In the rows, 128 means zero.
Each row has two labels, one from each of two sets.
[129 124  56  82 140 156 138  75 147 132 151 144 153 144 125  96 138 168
 131 127  98  76 150 130  73 135] : (79) & vok
[125 120  81 122 131 166 132  59 136 121 169 130 155 117 122 107 111 162
 127 153  99  76 153 147  60 117] : (83) & nud
[121 131  54 117 146 169 138 142 155 130 141 140 125 129 121 106 118 164
 152 116 107  90 129 168  70 120] : (79) & vok
[113 131  47 174 136 157 153 133 143 131 135 137 109 127 137 114 102 118
 166 115 116  99 114 118  88 126] : (73) & nud
[107 133  90 145 130 156 135  74 129 117 165 127 153 131 136 119 104 122
 133 167 114 102 136 139  74 123] : (83) & nud
[123 124  79 101 142 161 147 109 146 138 148 154 145 123 124  89 149 159
 151 132 113  75 156 137  49 131] : (79) & nud
[132 132  39 146 142 135 120  65 100 142 171 139 186 105 147  93 134  55
 146 150  77  69 123 125 112 119] : (83) & nud
[ 89 117 120 171 117 143 139  84 122 122 168 133 138 110 141 118 108 103
 142 151 119 108 116 129 111 124] : (73) & nud
[111 116  90 177 138 148 150 106  95 130 135 140 129 111 123 130 127  84
 131 138 126  89 110  76 120 124] : (73) & nud
[154 132  58 106 157 131 132 111 127 123 151 129 187 134 135 115 118 120
 134 138 109  71 143 150 113 115] : (73) & vok
[124 119  50 146 135 166 140  70 157 115 169 142 156 123 135 113 131 178
 147 126 108  46 141 145 105 111] : (73) & vok
[123 117  57 112 161 171 147  94 153 123 154 143 143 118 109  91 130 194
 142 147 108  52 160 113   4 127] : (74) & nud
[113 132  97 135 132 133 139  66 128 133 157 137 173 122 139 101 148 121
 135 146 107  71 145 107 116 124] : (73) & nud
[135 134  39 117 140 170 145  94 138 134 147 158 148 116 113  98 137 166
 142 133  95  59 140 141  50 123] : (74) & vok
[125 123  87 126 151 150 140 132 124 131 138 142 153 113 109 114 147 151
 115 125 123  53 125 134 124 113] : (79) & nud
[136 129 121 154 144 125 139 127 122 123 144 132 151 106 141 129 122  96
 142 144 118 101 142 123 102 125] : (73) & nud
[138 119  24 153 164 185 161  72 170 115 186 155 187 121 136 111 144 199
 160 129 109   6 162 130  66 109] : (73) & vok
[116 121  64 181 132 160 151  91 150 128 170 136 135 121 153 109 121 116
 152 133 105  98 136 134  75 139] : (73) & vok
[135 118  61 131 141 160 140  69 130 121 161 141 164 132 138 117 118 139
 134 136 110  67 136 124  84 115] : (83) & vok
[120 118  83 153 139 160 144  80 124 136 174 134 170 119 152 114 122 112
 145 164 110  85 148 110  56 126] : (73) & nud
[136 109  63  64 142 170 128  34 120 117 185 150 202 120 108  83 133 178
 133 164  85  14 161 151  57 121] : (79) & vok
[128 123  58 133 150 157 151 110 140 129 151 133 149 113 132 106 111 144
 143 138 102  72 144 150  71 120] : (73) & vok
[115 125  92 100 138 159 139 121 143 144 151 151 151 121 126  83 151 165
 144 143  97  59 154 153  72 137] : (79) & vok
[132 114  72 151 146 157 153  82 135 124 168 148 177 119 152 105 137 128
 155 138 124  29 152 105 109 124] : (73) & nud
[134 113  65 108 128 166 145  25 128 120 180 134 190 125 149  94 120 118
 136 160  89  60 169 128  40 130] : (83) & nud
[108 136  58 110 140 177 139  97 149 132 175 145 149 142 141  97 134 171
 148 155 105  74 140 157  29 134] : (74) & nud
[119 125  73 166 141 154 148  91 137 123 156 136 147 109 136 116 121 146
 141 141 117  55 141  99  77 113] : (73) & nud
[127 135  79 104 139 146 136  94 123 133 128 124 145 139 126 110 118 121
 123 139  98 104 131 127  75 117] : (74) & vok
[141 118  58 133 144 154 151  66 138 120 175 142 180 134 144  97 117 120
 149 145  94  62 153 136  76 117] : (73) & vok
[131 120  61 112 146 155 142  67 143 124 162 146 172 125 133  98 141 172
 147 127 100  41 154 141  92 121] : (79) & vok
[111 126  64 130 139 160 137  98 140 138 146 141 142 132 126 112 139 152
 138 131 109  75 124 113  81 134] : (73) & nud
[106 143  62 115 118 170 131  40 132 133 176 143 150 136 140 110 131 139
 134 167  97  92 132 143  41 137] : (74) & nud
[137 118  60 128 137 155 144  55 108 134 148 141 155 116 126 112 133 102
 128 148  99  81 131  91  72 127] : (74) & nud
[123 122  94 154 139 142 132  71 124 122 173 130 165 106 145 106 120 124
 145 163 103  70 151 133  64 125] : (83) & nud
[105 120  69 135 152 151 146 101 114 128 160 122 174 135 135 113 116 115
 143 153 124  61 136 104  72 131] : (79) & nud
[143 116  34 103 142 171 146  19 133 125 176 147 173 123 137  91 129 127
 134 159  69  74 152 135  34 130] : (74) & vok
[111 122 114 149 129 137 136  26 119 123 193 131 203 108 159  99 140 115
 136 194 103  52 172 108  60 128] : (73) & nud
[148 116  91 157 144 165 148  71 136 108 164 134 175 119 147 120 113 139
 143 139 117  60 149 119  84 135] : (73) & vok
[153 133  28 115 155 174 144 107 144 132 170 145 151 117 123  79 125 144
 152 152  87  60 132 173  53 111] : (79) & vok
[128 122  73  95 144 151 139 102 150 124 153 139 148 126 129  95 122 148
 141 149  88  96 146 160  38 132] : (74) & vok
[128 123  80 125 143 148 141  93 105 134 139 133 161 132 130 108 126  99
 142 144 118  73 128 101 108 128] : (73) & nud
[114 113  62 170 130 177 149  78 130 128 173 160 158 115 152 120 136 128
 149 146 112  79 141  94  75 133] : (73) & nud
[122 114  89 138 131 145 146  86 129 130 165 146 160 104 142 107 127 122
 137 153 103  82 153 118  72 127] : (73) & nud
[124 129  62 121 144 160 138 123 158 134 160 150 150 119 127 113 138 169
 150 124 111  57 151 164  73 121] : (79) & vok
[113 130  81 151 141 149 143 138 136 135 157 153 142 107 144 114 142 128
 150 152 114  88 138 147  58 122] : (73) & nud
[135 136 114  96 146 133 150  36 105 130 175 126 219 132 140 110 150 126
 130 180 108  44 184  91  83 116] : (73) & nud
[111 133  82 157 144 132 135 118 114 128 162 174 148 112 150 119 115  97
 128 150 114 102 131 131  93 122] : (83) & nud
[130 124 108 137 135 145 137  79 112 124 161 134 169 123 137 113 119 103
 134 156 115  72 142 116 101 133] : (73) & nud
[125 122  55 148 130 156 148 112 140 126 160 145 127 110 125 102 110 117
 141 122  97 105 123 151  71 126] : (79) & vok
[114 135  97 111 141 141 136 125 141 134 157 132 133 124 118 111 148 159
 132 145 118  93 138 134  74 131] : (79) & nud
[103 118 126 181 129 145 148 127 146 116 156 137 133 109 145 109 105 119
 158 141 123 104 134 161 115 132] : (73) & vok
[121 105  84 163 146 170 147  85 162 106 170 147 149 111 132 107 114 184
 149 134 119  43 145 127  80 119] : (73) & vok
[119 128  78 140 138 143 141  94 117 136 158 141 163 101 120 103 129 112
 133 160 101  56 132 128 105 118] : (73) & nud
[132 112  42 138 136 167 149  36 130 143 173 152 183 130 163 101 139 121
 151 134  96  57 148 108  93 128] : (79) & vok
